Below are the code and all the weights of a small trained network. Each question names an input and a target symbol and asks about switching units off, where a switched-off unit gives its printed mean instead of its output.

import numpy as np


def w(rows, s, z=0):
    codes = np.array(rows[::2]) - 128.0
    scale = np.full(codes.shape[1], s)
    scale[-1] = z or s
    return codes * scale


def f(y):
    return y / 2 * (1 + np.tanh(0.7978845608 * (y + 0.044715 * y**3)))


def softmax(a):
    e = np.exp(a - a.max(-1, keepdims=True))
    return e / e.sum(-1, keepdims=True)


def log_softmax(a):
    a = a - a.max(-1, keepdims=True)
    return a - np.log(np.exp(a).sum(-1, keepdims=True))


def net(x, mask):
    ids = ['αβεζηθμξπτφω'.index(c) for c in x.split()]
    T = len(ids)
    res = E[ids] + P[:T]
    u = 0
    for l in range(2):
        q, k, v = (res @ M[l].T for M in (Q, K, V))
        z = softmax(np.where(np.tri(T) > 0, q @ k.T / 4**0.5, -1e9)) @ v
        res = res + np.where(mask[u], z, O[l][:, -1]) @ O[l][:, :-1]
        u += 1
        y = f(res @ A[l][:, :-1].T + A[l][:, -1])
        res = res + np.where(mask[u : u + 4], y, B[l][:, -1]) @ B[l][:, :-1]
        u += 4
    return log_softmax(res[-1] @ U[:, :-1].T + U[:, -1])


Q, K, V, O, A, B = {}, {}, {}, {}, {}, {}
E = w([
[128,128,90,187],'α',
[36,144,185,107],'β',
[149,171,141,145],'ε',
[197,104,148,83],'ζ',
[64,181,98,104],'η',
[162,163,186,145],'θ',
[153,44,119,140],'μ',
[54,85,134,127],'ξ',
[152,175,130,148],'π',
[152,165,141,148],'τ',
[4,113,119,160],'φ',
[134,171,165,144],'ω',
],0.024)
P = w([
[216,138,2,20],'0',
[122,158,189,76],'1',
[115,163,179,95],'2',
[111,165,178,107],'3',
[131,145,192,73],'4',
[108,162,178,116],'5',
[99,171,166,133],'6',
[117,154,183,107],'7',
[88,177,166,153],'8',
[101,175,164,149],'9',
[87,182,158,165],'10',
[158,153,173,82],'11',
[88,177,162,164],'12',
[135,157,173,118],'13',
],0.0064)
Q[0] = w([
[99,151,110,251],'0.h1',
[112,63,154,137],'0.h1',
[142,133,114,158],'0.h1',
[90,106,165,62],'0.h1',
],0.011)
K[0] = w([
[183,108,213,109],'0.h1',
[84,71,154,200],'0.h1',
[124,135,180,146],'0.h1',
[120,118,3,108],'0.h1',
],0.0078)
V[0] = w([
[163,201,71,161],'0.h1',
[204,146,176,145],'0.h1',
[183,198,183,168],'0.h1',
[87,71,3,89],'0.h1',
],0.0036)
O[0] = w([
[91,133,66,134,159],'0.h1',
[135,116,104,194,165],'0.h1',
[42,154,106,203,221],'0.h1',
[254,81,109,23,3],'0.h1',
],0.0038,0.0017)
A[0] = w([
[68,128,3,111,75],'0.n1',
[106,141,123,254,255],'0.n2',
[64,4,49,114,129],'0.n3',
[173,19,165,201,77],'0.n4',
],0.012,0.0034)
B[0] = w([
[119,120,68,199,159],'0.n1',
[164,114,154,62,248],'0.n2',
[144,143,201,139,169],'0.n3',
[89,69,4,119,144],'0.n4',
],0.022,0.011)
Q[1] = w([
[5,166,51,83],'1.h1',
[180,97,140,98],'1.h1',
[177,38,112,135],'1.h1',
[21,89,177,143],'1.h1',
],0.022)
K[1] = w([
[39,179,45,102],'1.h1',
[181,97,113,142],'1.h1',
[146,53,94,220],'1.h1',
[63,6,181,83],'1.h1',
],0.017)
V[1] = w([
[60,160,191,50],'1.h1',
[22,185,58,3],'1.h1',
[155,130,136,199],'1.h1',
[199,3,183,17],'1.h1',
],0.0072)
O[1] = w([
[161,40,105,135,233],'1.h1',
[179,85,255,76,71],'1.h1',
[104,140,90,129,114],'1.h1',
[156,152,86,234,254],'1.h1',
],0.0086,0.0045)
A[1] = w([
[199,250,173,95,104],'1.n1',
[84,162,60,77,89],'1.n2',
[29,101,134,146,5],'1.n3',
[229,112,152,167,53],'1.n4',
],0.013,0.002)
B[1] = w([
[50,29,126,253,248],'1.n1',
[136,135,82,150,190],'1.n2',
[169,177,158,135,173],'1.n3',
[164,246,144,29,249],'1.n4',
],0.014,0.011)
U = w([
[125,147,171,254,203],'α',
[193,157,170,202,209],'β',
[178,74,121,164,30],'ε',
[167,92,113,135,208],'ζ',
[176,136,117,132,77],'η',
[180,113,106,129,121],'θ',
[32,172,114,86,169],'μ',
[64,146,95,169,4],'ξ',
[232,44,82,183,185],'π',
[177,134,121,154,4],'τ',
[90,95,131,146,70],'φ',
[139,85,168,101,234],'ω',
],0.0099,0.0025)

Each question gives the input, a string of symbols that net reads in full, and the target symbol t.
The units are the heads (4 rows each of Q, K, V and O) and the neurons (one row each of A and B). Each row of codes is followed by its name. A weight is (code - 128) times the scale printed after its matrix; where a second scale follows, it is the last column's (O, A, B and U).
mask holds one flag per unit, layer by layer, with each layer's heads first. A switched-off unit (its flag False) gives its mean, the last column of its rows in O or B, instead of its output. The means were averaged over made-up inputs and are rounded, as every weight is.
A unit's drop is (log p(t) with every unit on - log p(t) with that unit switched off) / (log p(t) with every unit on - log p(t) with every unit switched off).
The circuit of an input: a set's keep is (log p(t) with only the set's units on - log p(t) with every unit switched off) / (log p(t) with every unit on - log p(t) with every unit switched off). Starting from all 10 units, units are removed one at a time, each time the one whose removal leaves the highest keep (on an exact tie, the one counted first), for as long as the keep stays at least 0.8.
circuit, biggest first: the units of the circuit, biggest drop first
top k neurons: the k neurons with the biggest drops, biggest first
k most important neurons of layer l: the k neurons of layer l with the biggest drops, biggest first
drop of u: that unit's drop, to one decimal
input ε ε φ β ζ ε β β, target ω: circuit, biggest first => (1.h1 0.n3)
input φ η β α μ τ α, target μ: top neuron => (0.n3)
input τ ω ξ α φ, target α: top 4 neurons => (0.n1 0.n3 0.n2 1.n4)
input ξ ζ μ τ π ζ η μ α α α, target π: circuit, biggest first => (0.n3 1.h1 0.n2 1.n4)
input ε ξ φ α α φ η α β ω α ε φ, target β: top 4 neurons => (1.n1 0.n3 0.n4 1.n3)
input φ β α ξ π π τ τ τ θ α ω ξ, target β: circuit, biggest first => (1.n1 0.n3)
input φ μ θ, target α: top 2 neurons => (0.n2 1.n1)
input μ β β φ ω, target α: top 2 neurons => (0.n1 0.n2)
input η μ α, target φ: top 2 neurons => (0.n1 1.n1)
input η π η ξ θ μ θ ζ, target φ: top 4 neurons => (0.n3 0.n1 0.n4 1.n1)
input η ξ α ζ β π μ θ α φ α, target φ: top 4 neurons => (0.n3 0.n1 1.n1 0.n2)
input μ φ α η β π μ α, target α: top 4 neurons => (0.n3 0.n4 0.n2 1.n1)
input ε ξ α η α θ β α, target ω: 3 most important neurons of layer 0 => (0.n3 0.n2 0.n4)
input α ε α, target ξ: most important neuron of layer 0 => (0.n1)
input α τ α ξ π φ, target α: top 4 neurons => (0.n1 0.n3 1.n4 0.n2)
input β ζ θ τ ξ α θ α, target η: 3 most important neurons of layer 0 => (0.n2 0.n1 0.n4)
input β τ ε, target α: top 3 neurons => (1.n1 0.n4 0.n2)
input β ω β ε θ φ φ α β ζ θ β φ ζ, target η: circuit, biggest first => (1.n4 1.n1 0.n4)
input ζ β π, target α: top 3 neurons => (1.n1 0.n2 0.n4)
input θ μ ω, target α: top 2 neurons => (1.n1 0.n4)
input ω β τ π, target α: top 2 neurons => (1.n1 0.n4)
input φ ω β β α μ ζ, target μ: most important neuron of layer 1 => (1.n1)
input α ω α, target ξ: 3 most important neurons of layer 0 => (0.n1 0.n3 0.n2)
input β α β θ τ, target α: drop of 0.n2 => 0.4
input τ τ ξ, target α: drop of 0.n3 => 0.5
input α ω β β β ζ, target ξ: drop of 0.n4 => 0.0
input β π α τ φ β β ζ, target η: drop of 0.n4 => 0.2
